Facts:
bakleflak {pezu=stigem, trusidril=d}
baple {pezu=bridristo, trusidril=a}
bebre {pezu=pafli, trusidril=a}
bonor {plastoklas=niklu stagrik grozel rabron, trusidril=a}
bridristo {plastoklas=drofus retan drere brobedrer pliske suflas, pezu=tritrek}
brobedrer {pezu=pitam, trusidril=e}
brolek {trusidril=a}
brolon {plastoklas=brigra semor bakleflak, pezu=babon, trusidril=b}
brufluve {plastoklas=zuvobris vezan pafli samek tinel, trusidril=b}
buli {trusidril=e}
bupun {pezu=pedi}
buvis {plastoklas=klegal, pezu=flosu, trusidril=a}
daklu {plastoklas=zenuko vizor grilugri guvan, pezu=rabron, trusidril=f}
debror {trusidril=c}
denavak {pezu=tristis, trusidril=g}
dodur {pezu=kleli, trusidril=d}
drere {pezu=brigra, trusidril=e}
drofus {pezu=tristis, trusidril=d}
drupa {pezu=tropaster, trusidril=b}
fadron {plastoklas=pliske stagrik stape, trusidril=a}
fegrem {plastoklas=zenuko drupa, pezu=rabron, trusidril=g}
flakluklok {plastoklas=semor, pezu=teku, trusidril=c}
flaviflok {pezu=rabron, trusidril=d}
funi {pezu=tetrin, trusidril=e}
gagru {pezu=teku, trusidril=a}
gedro {pezu=tristis, trusidril=c}
grilugri {pezu=tristis, trusidril=c}
gritris {pezu=pitam, trusidril=e}
grozel {pezu=bridristo, trusidril=g}
gudu {pezu=stemom, trusidril=f}
guvan {trusidril=b}
kagobi {plastoklas=flosu plukem tetrin, pezu=flosu, trusidril=f}
kibrem {trusidril=f}
klegal {pezu=pedi, trusidril=f}
kleli {plastoklas=sapos sazir}
kuflitel {pezu=tetrin, trusidril=f}
lapluzos {plastoklas=pluklu susus, trusidril=c}
limem {pezu=tetrin, trusidril=f}
niklu {trusidril=b}
plefosun {plastoklas=kibrem tragir, pezu=brigra, trusidril=f}
plete {plastoklas=vizor tropaster sazir, pezu=pafli, trusidril=a}
plibafo {plastoklas=drupa bupun brifan baple potroplan dodur, pezu=pluklu, trusidril=d}
pliske {pezu=teku, trusidril=f}
plodrus {plastoklas=gedro pliske, pezu=pafli, trusidril=g}
plukem {pezu=pafli, trusidril=b}
pluklu {pezu=stemom}
plusol {plastoklas=gudu brolek, pezu=pafli, trusidril=a}
potroplan {trusidril=c}
rabron {pezu=pedi}
retan {pezu=pafli, trusidril=a}
riren {plastoklas=denavak sirofer limem kuflitel zodren flaviflok, pezu=tristis, trusidril=a}
rovazar {plastoklas=bodi kuflitel pitam sakuvu, pezu=tritrek, trusidril=f}
ruzi {pezu=teku, trusidril=c}
sabrir {pezu=pluklu, trusidril=a}
sagrer {plastoklas=tipla zenuko kuflitel sazir gagru klegal, pezu=bodi, trusidril=b}
sakuvu {pezu=pitam, trusidril=b}
samek {pezu=teku, trusidril=e}
sapo {plastoklas=susus, trusidril=f}
sapos {pezu=brigra}
sazir {pezu=bridristo, trusidril=f}
semor {pezu=pedi, trusidril=f}
sirofer {trusidril=f}
skatragru {plastoklas=troflu, pezu=pedi, trusidril=c}
skezo {pezu=kleli, trusidril=c}
skiva {pezu=tristis, trusidril=g}
skozis {plastoklas=trigrotrin bebre tetrin, trusidril=c}
skubeso {trusidril=d}
stagrik {pezu=pitam, trusidril=c}
stape {pezu=tritrek, trusidril=a}
stigem {plastoklas=teku zovor sabrir flaviflok vazuk}
studok {plastoklas=trubo, trusidril=e}
stuvik {plastoklas=tatror babon baple samek, trusidril=c}
sufel {plastoklas=sirofer gritris stagrik, pezu=pitam, trusidril=d}
suflas {trusidril=d}
susus {trusidril=d}
tatror {pezu=bodi, trusidril=c}
teku {pezu=brigra}
tetrin {pezu=stigem}
tinel {trusidril=a}
tipla {pezu=pitam, trusidril=f}
tolis {pezu=tritrek, trusidril=d}
toruplin {plastoklas=kuflitel trakifler, pezu=brigra, trusidril=f}
tragir {pezu=sapos, trusidril=b}
trakifler {pezu=pafli, trusidril=e}
trelasar {plastoklas=kibrem tatror sakuvu buli, pezu=tetrin, trusidril=f}
trigrotrin {pezu=babon, trusidril=a}
tristis {plastoklas=gudu ruzi}
tritrek {plastoklas=skubeso}
troflu {pezu=stemom, trusidril=e}
tropaster {pezu=pedi}
trubo {pezu=flosu, trusidril=e}
tutik {plastoklas=debror zovor, pezu=tristis, trusidril=d}
vastudrik {plastoklas=stemom, pezu=teku, trusidril=g}
vatir {plastoklas=vezan flaviflok samek skiva, trusidril=d}
vazuk {pezu=pafli, trusidril=f}
vezan {pezu=pafli, trusidril=e}
viputron {plastoklas=flosu bodi, pezu=bodi, trusidril=b}
vizor {pezu=brigra, trusidril=a}
zatron {plastoklas=zenuko skiva, trusidril=d}
zenuko {pezu=brifan, trusidril=e}
zodren {trusidril=f}
zovor {pezu=tritrek, trusidril=e}
zuvobris {pezu=flosu, trusidril=e}

Known rows:
plukem: [ 21  10  -7 -22   6   0  -1 -15  12  15 -13   0   1   6   3   1  11  10
   5  26  10   9  -6   7   5   3  -1 -13  32  -2   0   3   0  -3  16  16
   2  12  -2   7  11  -4]
tetrin: [ 15  18  -5 -24   8  12   0 -21   8  12  -5  -2  -4   7  -5   9   1   8
   5  27   7  -1 -11   7   0  16 -11 -12  37 -10  -2  -1  -9  -3   4   7
   3  18  -4   8  23   0]
klegal: [  3  14  15  13   5   0  11  13   5 -13 -22  -5  -6   2   1  -6   2  10
   6 -11 -18  -4 -12  -4   2  17 -15  -5  -9 -11   2 -11  10  10  -8  11
  -5 -16   2   0   9  -7]
gagru: [  5  12   0 -11  10  -5  14   9  -7 -10   3  -8 -11   6  -1  -8 -10  -3
  -8  -1  -6   1 -12  -7   6  23 -19  -2 -13  -8  -5  -3  20  12   3   8
   1 -20   6   9   2   1]
semor: [ 20 -12  24  38   7  10   2  -1  -4   0  -2   5  -1  -6 -11  -8  17   4
   9 -13  -2  -5  18   2  -9  -4  -6   5  -5 -13  10 -13   5   4 -25   6
 -19  10 -12   1   6   0]
kuflitel: [  0   8  15  -2  -3   0  15  -2   8  -5 -23 -14  -4   1  12  -9  -1  12
   9  -6 -29  -5 -11   3  -2  15 -19  -5  -9  -3  -5 -10  -2   6 -15  17
  -8  -5  -4  13  12 -18]
brigra: [ 15 -10  17   4   9  13  -1  -3 -19   1  15   3  -1  -4 -17  -9   9  -1
  -6   7   7  -4  17   3  -8  -3  -4   3  -2  -3   0 -11  -1  13 -21  -2
 -12  10  -8   3  10  11]
sagrer: [ -4  12  -1 -23   6 -35  -2  25 -14  -9 -11   7  -3   9   6 -15  -5  -6
 -11   0  24   4 -15 -13  10   2   5  -9 -17   9   1   0   3   9  18  -4
   7 -23   2  -2 -15  -6]
vastudrik: [  6   0  -3  11  -3  -5  -5   6  -7  12 -13   9   2   3  -8   0   2  -3
   4  -6  16   4  20   0   2  -2   8   1   6   0  12   3  -1  -8  -5 -12
  -3   5  -5  -3  -7   6]
flakluklok: [  9 -13   5  20   0  -4 -12   4 -21   8   0  16  -5  -2 -11 -11  25  -6
   9  -9  20   8  16   1  -7  -1   8   9 -12  -5   3  -2  -2   2 -12  -1
 -11   8  -7  -6 -13  -2]
tipla: [  1  16  14   9   7  -5   7  13   2 -12 -19  -3  -4   0   4  -6   1   6
   8  -8 -14  -2 -12  -4   6  15 -13  -5 -12  -9   4  -9   5  11  -8   9
  -5 -18  -1  -2   5 -11]
riren: [-14   1  -5   1 -22 -24   0  -2 -17   4  15  -3  -6  14  11  -3 -24 -21
 -12 -11  12  -9 -15 -13   5   1  -7  -6  -7  10   2   5 -24   1  23 -14
  -1 -13  -7  11 -17  -8]
flosu: [ 14  13  -8 -28  12  12   6 -23   2  13  -7  -4  -5  11  -1   2  -4   7
   3  24   3  -4 -12   9   2  14 -14 -14  18  -5  -9   1 -11  -1   0  11
   2  16  -6  13  23  -3]
dodur: [ -8  -2 -10 -16  16   8   6  -3  13 -10  -2   2   2  -6 -10   9  -3   0
 -10  -4  -6  14  -5   1   0  -6  12   6 -15 -12  -2   0  30  -9  -5   5
   6  -1   9  11   3  17]
tolis: [  4  -4  -5  12   1   5   2   1  -1   0   2   0  -3   0 -10  -4   7  -8
  -1  -1   8   3   5  -1   2   2   4   0   5  -4  -2   0   4   0   6  -5
   4  10   0   5  -8   8]
drere: [  4 -16  -4   4   4  14  -7   4  14  -5  11  -1   5 -10  11   0   8  12
  12  18  -8   6  15  14   2   8   5   3  12  23  -2  10   8   0   4  -6
   9   2  14 -24  -9  -4]
kagobi: [ 13  23  -7  -3   5 -13  -9  -3   8  23 -25  20  -7  10   6   8  -6   1
  17   1  24  -1 -19   0  -2   4  -3 -20  26  -8  16   1 -20 -22  12  -6
  -7   3 -12   6   1 -15]
vezan: [-12  -1  -7 -10 -11  -5  -6 -14   7  -3   2 -12  15  -3  10   5   6   3
  -8  -6 -23   6   7  -4   3 -21   6  15  -6  -2  -3   5   6   0   2  16
   7   6  12  -1  11   0]
bodi: [  9   5  -1 -34   7   7   8 -21   1   6  -7  -8  -7   9   4  -4  -7   8
  -7  17  -6  -4 -14  16   0  14 -15 -11   0   0  -8  -6 -11   3   1  11
  -5   9  -8  17  17  -3]
plefosun: [ -3  -6   9  -4  11 -10   0  -5   0   7 -15  16  -6   3   8   1 -11   5
   0 -17  12   4 -11   8 -12 -14   8  -5 -21   2  15  -7  -8 -18  -2  -6
 -15   0 -17  13  -6 -12]

Rows:
No name comes twice in this set of rows, the named rows included.
[  3  22 -20  -2  -2 -12 -14  -3  -2  23 -16  20  -8  10   4  10   6  -2
  15   8  26   6  -9   6   5   5   8 -11  19  -4   6   8 -15 -15  15  -4
   4  15  -1  -2 -11 -11] : skozis
[ -8 -10  -3  11  -5   5  -6  19   9   1  -6   6  -2  -5   5  -3 -10   4
   9   4  13   0  10   8  -1   7  10  -4  12  24   5  14  -8  -4   8 -29
   0  -4  -1 -18 -24  -2] : plodrus
[ -1 -14  10  -4   0  18   8  -1   3 -10  22  -9   0  -8  -2  -6  -8   4
  -1  17  -8 -18   2   8  -3   6  -6   1   7  17  -9  -2 -16   6  -1 -14
   1   6  -1  -5   2  -2] : rabron
[ 14 -16  11  14   8 -13 -12  10 -22   9   8  15  -2  -1 -10 -16  14 -10
  -5  -3  31  -1  20  -4  -6 -15  12   3  -4   3   5  -2  -3   7   0  -7
  -8   3  -9   2  -7   3] : brolon
[ -2   6  10  10  -4 -18   2  11  -4   2 -21   6  -8   6  12  -8 -11  -1
   6 -13   4  -5 -17  -3  -1   4  -7 -11 -13   2   7  -2 -17  -1   3  -1
 -11 -12 -14   7  -8 -18] : toruplin
[  5 -22   5  13   0   9   2  -1  11  -9  12  -9   2  -5   8 -10   6   3
   5  10  -3   0   9   9   1   4   0  -2  12  21  -4   2  -8  10   5  -3
   3   5   3  -3  -3  -3] : niklu
[ 17 -17   5  24   3  10   1  -3 -14   2   5  -1  -5  -6 -21 -11  17  -8
  -3  -2   8   5  15   1  -4   4   0   6  -6 -12   0  -4  10   9 -11   3
  -8  16  -3  12  -6  15] : bakleflak
[  9   6  -9 -26   9 -15  -4  -5   2  15 -20  11  -4  16  11  -5  -4   3
   1  12  24   5 -12   3   3  -2   3 -17   8   6   3   5 -14  -3  23   5
   1   8 -12  10  -4  -9] : viputron
[  7  -4   0 -14  -7 -11   3  -4  -3   3 -13  -8   2   9  13 -13   7  10
  -3   9 -13   5   0   7   7  10  -7   1 -14   5  -5   4   3  13   4  18
   0  -1   4   0  -2 -11] : trakifler
[ -2   3  -2 -21  21  -2   2   2  13 -14  -8  -5   7  -7   0   5   0  10
 -11   6 -10  10   1  -6   4  -8  14   4 -10  -8  -4  -4  25  -2  -6  12
   9  -6  10  -1   9  10] : drupa

Now the same elements, written a new way:
Known rows:
buvis: [  5  -4   0   1   5 -29  -3  -3  10   5 -15   0   8   2  16   8  -2 -20
   0   1  -2   3  -2  17   6  -2   1   0   0  -1 -11   3   4]
stuvik: [  8 -10   7   8  -3  -2   9  -6   7   5  17   8   2  -7   4   3  -2   5
 -13   1  -5   7 -20 -40  -2   4 -17   4   5  -3  15 -13   6]
zatron: [  0   1   5   1  -7 -24  -1   6   6   4 -12  -3   1  -5  -6  -6  -5 -31
 -16   2  -3   6   2 -28   6   4 -14  19   8  13  -8   4   0]
stape: [  1  -2  -9  11   7 -11  -3 -16   0  -3   3   7  -4  11  13   5   1  -4
   5   1   1  -1  17  29  -7  -6  -7 -15  -4 -11 -11   4 -14]
stagrik: [ -1   7 -12   7   7   8   8 -17 -13  -2   6   0 -14   3   8  22  10  22
   0   4   4  -2   4   5  -3  -2  -6  -3  -5  -8  -5  -4 -20]
zodren: [ -2   5   4 -16   9 -17  -4   0  -2   0  17  -3  -6  14 -12  17  16   0
  -6   5  -3  -1   6  16   2   9   7   3   3  -1   1  -3  -2]
trigrotrin: [  7  -2   3   1   2 -10   4  -1   5  -2  -7  -3  12   2   6  -3   1 -13
  17  -9  -3 -16  16  18  -8  -9   8  -5  -9 -13   0   3  11]
baple: [  1 -17   5  15  -4  -6  -2  -9  -3   0  11   3   6  10  14 -10  10   7
  -6  -5  -8  -4 -17  -6  -3 -10   3 -13   2  -6   9   3  21]
babon: [ -2  -8  13   2  -4  19  -1   1  -6  -1  17   2   0   3   2 -16  10  17
  -1   1  -7   0 -15 -11  -3  -4  -4   0   5   1  10  -1  17]
sabrir: [ -3  -8  -4  -3   0  -8   1 -15  13   2  27  -2   5   8  -2  13   7 -12
   0  -2   1  -3   7  16  -7  -7  13   5   1 -11   0  13  -5]
rabron: [-6  5 -4  0  2 16 -3 -7  0 -5  2  5 -8  5  2 -3  1 10  8  4  4  3  5 30
 -3 -3 -7 -5 -3  1 -2  0 -8]
pedi: [-2  1  3 -4 -2 14 -1  3  2 -1  2  3  1 -2  4 -3 -5 -3  1  0 -1  1 -4 12
 -2 -1  1  0 -2  2  6 -1 -3]
drofus: [ -3  11 -11  14  -3   0   0  -3 -14  -6 -20   0  -7   1  -8  -8  -5  -3
  -1   2   0  -2  21  -4  -5  -1 -20  -1  -2   3  -1   2 -12]
gagru: [  3  -4   0   1   6 -26  -4  -9   2   2 -11  -5   5   7  21   6  10 -15
   2   2  -4  -2  -4  13  10  -5  13  -1  -3  -1 -18   4   7]
tragir: [ -1  -2  -2  10  -5   8   2   6   2  -6   0  -7  -4  -5  -9 -21   1  19
   4   4   4   5 -12 -28   1  -8  -1  -5  -3   1 -15  -3  20]
drere: [ -3   1  -8  15   0   6   0  -9 -12  -1   0   7  -6   3  11   3  -8   9
  11  -1   8  -4  26  19  -5  -6 -12  -4  -6  -4  -3   4   3]
retan: [  1  -1  -8  15   4  -8  -4 -11  -4  -4  -6   6   0  10  16   7  -1  -2
   8  -3  -2  -5  21  26  -9  -8 -10 -11  -4  -9   0   3  -9]
brifan: [ -5  -3  10   7  -9  17  -2   2 -12   0   0   1   2   3  13 -16   5  16
  -7  -1  -6  -2 -16 -15   0  -5  -5  -3   4   7  12   2  11]
samek: [ -5 -14   3   9  -5  14   2 -14  -6   2  31   0  -3   5   3 -10  13  21
   0  -3   5  -1  -4 -15  -3  -9   3   4   2  -5   2  11  22]
niklu: [ -5   6 -13   6  -2   0   0  -2  -3  -6  -4  -2  -8  -3  -6  -2  -5   3
   4   6   8   8   9   0  -3  -7  -9  -1  -4  -2 -24   3  -3]

Rows:
No name comes twice in this set of rows, the named rows included.
[  0   2  -3  -8   5   3   6  -6  -3   3  12  -4 -11   2  -8   6  10   5
   5   3   6   4   1  -6   4   0   3  14  -2   2  -8   3  -8] : denavak
[  4  -4   2  12  -6  11   7  -5 -15   3   3   0  -1  -3  15   5   8  16
 -16  -1  -4  -4 -19 -26   3  -3  -3  -5   4  -1  14  -4   6] : potroplan
[  2  -2   5   5  -5  -5   3   2  -3   9 -14   5   1  -4   9  -6  -6 -14
 -10   0  -2   5  -7 -22   9   4 -12  11   3  12   1   0   3] : fegrem
[  0   9   3   0  -8  -4   7  11   0  -5 -14 -10   4 -12 -12 -13  -2  -8
   6  -4   2 -10  13  -5  -6  -9   1   9 -11   1 -17   1  21] : plukem
[  3  -3  10  -5  10   2  -6   1  -7  -5   8  -1  -3  11 -11 -10  18  26
   2   0  -7  -3 -16 -12   3   7   4 -19   1  -1  10 -12  12] : kibrem
[  6 -10   4  -7   8 -41  -2 -12  30   5  11   4   4   6   4  13  -2 -29
   4   4   0  12   6  12  -3   0  -4  10   0  -8 -17  -2  -3] : riren
[ -2   4  -8   5   5   7   5  -9  -9  -1  -1   2 -12   1  -4   1   2  17
   9   3   9   3   6   6   2   2  -7  -1  -3   3  -5  -1 -17] : grozel
[ -6   9  -7   5 -10  -8  -1   8  -8   0 -22  -7   1  -8   7  -2  -1 -13
 -10   4   2   1  -7 -22   6  -8   4   7   0   7 -22  11  21] : guvan
[  5  -9   4  10   0  13  10  -8 -10   0  18  -2  -3  -2   3  -5  17  29
  -5   1   0  -2 -26 -31   0  -2  -1  -6  -2  -1  10  -8  10] : tatror
[ -5  10  -6   4   8  -1  -7  -4 -21  -6  -1   6  -8  13  -2  11   7   8
  -5   1  -5  -7  23  25  -3   6 -10 -13   0  -3  15  -4 -16] : pliske
[  2   5  -4   2  -1   2   6  -4 -12   5 -13  -3   0  -6  18  18   6   3
 -12   1  -1  -3 -15 -10   9  -1   7   2   2   2   0   1  -6] : grilugri
[ -6   5  -3  -2  -3  -3   2  -6   0  -1  21 -10  -7   4 -25   0  16  -1
 -13   4   1   0   2 -13  -3  -2   6  16   3   6 -14  13  -3] : flaviflok
[ -1   6   2  -3  -5 -33  -1  13  16   4 -26  -4   4 -12   2  -1 -12 -29
 -10   8   1  14   4 -16  11  -2 -10  21   1   7 -32  -1  19] : sagrer
[  1   6 -10  10   2   9   9 -10 -16  -2  -1   3  -8  -1   8  15   3  13
  -4   1   1  -2   6   4  -5  -1 -11  -5  -6  -7   9  -6 -22] : gedro
[  3  -6   6  13  -9 -19  -3   8   3   2 -16   5   4  -7  -6 -21 -11 -16
 -18   1  -5   9  -6 -40   2   5 -24  12   9  10   4  -6   9] : plibafo

